Below are the code and all the weights of a small trained network. Each question names an input and a target symbol and asks about switching units off, where a switched-off unit gives its printed mean instead of its output.

import numpy as np


def w(rows, s, z=0):
    codes = np.array(rows[::2]) - 128.0
    scale = np.full(codes.shape[1], s)
    scale[-1] = z or s
    return codes * scale


def norm(h):
    return h / np.sqrt((h * h).mean(-1, keepdims=True) + 1e-5)


def f(y):
    return y / 2 * (1 + np.tanh(0.7978845608 * (y + 0.044715 * y**3)))


def softmax(a):
    e = np.exp(a - a.max(-1, keepdims=True))
    return e / e.sum(-1, keepdims=True)


def log_softmax(a):
    a = a - a.max(-1, keepdims=True)
    return a - np.log(np.exp(a).sum(-1, keepdims=True))


def net(x, mask):
    ids = ['βγθλξπσω'.index(c) for c in x.split()]
    T = len(ids)
    res = E[ids] + P[:T]
    r = norm(res)
    for j in range(2):
        rows = slice(2 * j, 2 * j + 2)
        q, k, v = (r @ M[0][rows].T for M in (Q, K, V))
        z = softmax(np.where(np.tri(T) > 0, q @ k.T / 2**0.5, -1e9)) @ v
        o = O[0][rows]
        res = res + np.where(mask[j], z, o[:, -1]) @ o[:, :-1]
    y = f(norm(res) @ A[0][:, :-1].T + A[0][:, -1])
    res = res + np.where(mask[2:10], y, B[0][:, -1]) @ B[0][:, :-1]
    return log_softmax(norm(res)[-1] @ U[:, :-1].T + U[:, -1])


Q, K, V, O, A, B = {}, {}, {}, {}, {}, {}
E = w([
[204,177,78,98,111,176,74],'β',
[157,96,195,116,165,156,152],'γ',
[148,157,160,110,166,108,193],'θ',
[170,112,153,43,133,142,146],'λ',
[192,194,192,163,73,50,149],'ξ',
[154,249,30,185,114,64,150],'π',
[123,118,187,79,92,93,154],'σ',
[115,137,138,145,103,110,124],'ω',
],0.02)
P = w([
[9,67,93,139,68,35,75],'0',
[134,97,144,171,148,203,115],'1',
[101,131,247,97,38,205,64],'2',
[1,83,87,147,93,63,48],'3',
[171,99,137,180,124,212,158],'4',
[109,235,212,48,19,152,159],'5',
],0.0098)
Q[0] = w([
[89,93,52,196,127,92,43],'head 0',
[166,115,71,112,129,175,110],'head 0',
[22,31,89,78,179,81,114],'head 1',
[130,57,43,169,254,43,88],'head 1',
],0.008)
K[0] = w([
[5,109,4,108,91,139,143],'head 0',
[193,136,9,108,183,204,75],'head 0',
[1,157,159,64,188,114,57],'head 1',
[31,153,112,105,179,67,54],'head 1',
],0.009)
V[0] = w([
[172,118,50,71,150,141,184],'head 0',
[111,144,138,133,173,105,89],'head 0',
[253,122,59,109,157,177,122],'head 1',
[175,185,208,196,54,137,61],'head 1',
],0.0065)
O[0] = w([
[89,133,117,98,130,122,84,54],'head 0',
[109,144,158,171,172,42,76,110],'head 0',
[123,86,159,188,141,68,107,177],'head 1',
[87,67,133,8,86,88,91,252],'head 1',
],0.011,0.002)
A[0] = w([
[204,176,151,112,110,141,130,26],'neuron 0',
[167,170,179,60,59,192,126,172],'neuron 1',
[2,115,108,122,108,129,181,97],'neuron 2',
[95,175,117,17,106,176,77,1],'neuron 3',
[104,168,93,119,101,31,108,48],'neuron 4',
[103,64,98,106,127,131,145,249],'neuron 5',
[156,151,149,166,169,86,176,166],'neuron 6',
[169,164,53,160,166,90,135,83],'neuron 7',
],0.0097,0.0027)
B[0] = w([
[157,195,154,159,113,99,141,155],'neuron 0',
[141,198,108,108,150,98,126,254],'neuron 1',
[254,131,150,208,174,127,28,157],'neuron 2',
[80,114,194,140,80,136,201,183],'neuron 3',
[143,10,102,140,162,155,153,242],'neuron 4',
[115,77,27,113,116,186,126,148],'neuron 5',
[62,8,194,115,90,78,70,193],'neuron 6',
[131,229,247,57,127,179,130,211],'neuron 7',
],0.0094,0.0065)
U = w([
[8,92,54,53,99,129,101,165],'β',
[221,146,78,90,202,155,182,151],'γ',
[203,241,213,191,190,122,104,2],'θ',
[92,156,55,78,111,148,247,58],'λ',
[104,43,157,111,130,2,107,73],'ξ',
[150,196,54,96,195,62,11,254],'π',
[218,141,124,73,80,87,146,138],'σ',
[203,101,142,245,93,166,159,210],'ω',
],0.0076,0.0029)

Each question gives the input, a string of symbols that net reads in full, and the target symbol t.
The units are the heads (2 rows each of Q, K, V and O) and the neurons (one row each of A and B). Each row of codes is followed by its name. A weight is (code - 128) times the scale printed after its matrix; where a second scale follows, it is the last column's (O, A, B and U).
mask holds one flag per unit, heads first, then neurons. A switched-off unit (its flag False) gives its mean, the last column of its rows in O or B, instead of its output. The means were averaged over made-up inputs and are rounded, as every weight is.
A unit's drop is (log p(t) with every unit on - log p(t) with that unit switched off) / (log p(t) with every unit on - log p(t) with every unit switched off).
The circuit of an input: a set's keep is (log p(t) with only the set's units on - log p(t) with every unit switched off) / (log p(t) with every unit on - log p(t) with every unit switched off). Starting from all 10 units, units are removed one at a time, each time the one whose removal leaves the highest keep (on an exact tie, the one counted first), for as long as the keep stays at least 0.8.
circuit, biggest first: the units of the circuit, biggest drop first
unit that matters most: the unit with the biggest drop
k most important neurons: the k neurons with the biggest drops, biggest first
heads that matter: for each layer, one digit per head in row order, 1 if its drop is at least 0.15 and else 0, layers parted by /
drop of u: that unit's drop, to one decimal
input ω θ θ λ θ, target ξ: unit that matters most : neuron 6
input λ θ θ ω, target ω: circuit, biggest first : [neuron 2; head 1; neuron 3]
input λ π σ θ π, target θ: 3 most important neurons : [neuron 7; neuron 3; neuron 5]
input ω ξ γ π π, target σ: 4 most important neurons : [neuron 7; neuron 4; neuron 1; neuron 3]
input ω λ π β, target β: circuit, biggest first : [neuron 3; neuron 2]
input θ π ω σ, target σ: circuit, biggest first : [head 1; neuron 2; neuron 6]
input ω π σ σ, target σ: circuit, biggest first : [head 1; neuron 2; head 0]
input π θ π ω β, target π: 2 most important neurons : [neuron 4; neuron 7]
input π π γ θ σ, target λ: heads that matter : 01
input θ λ λ θ β γ, target ξ: 2 most important neurons : [neuron 7; neuron 2]
input ω γ π ω, target ω: 2 most important neurons : [neuron 2; neuron 3]
input π β π γ, target γ: drop of neuron 6 : 0.3
input θ ξ π, target β: drop of neuron 4 : 0.1
input θ π λ λ, target λ: drop of neuron 3 : 0.4
input θ β ω ω β θ, target ξ: drop of head 1 : 1.1
input ω π σ θ, target θ: most important neuron : [neuron 2]
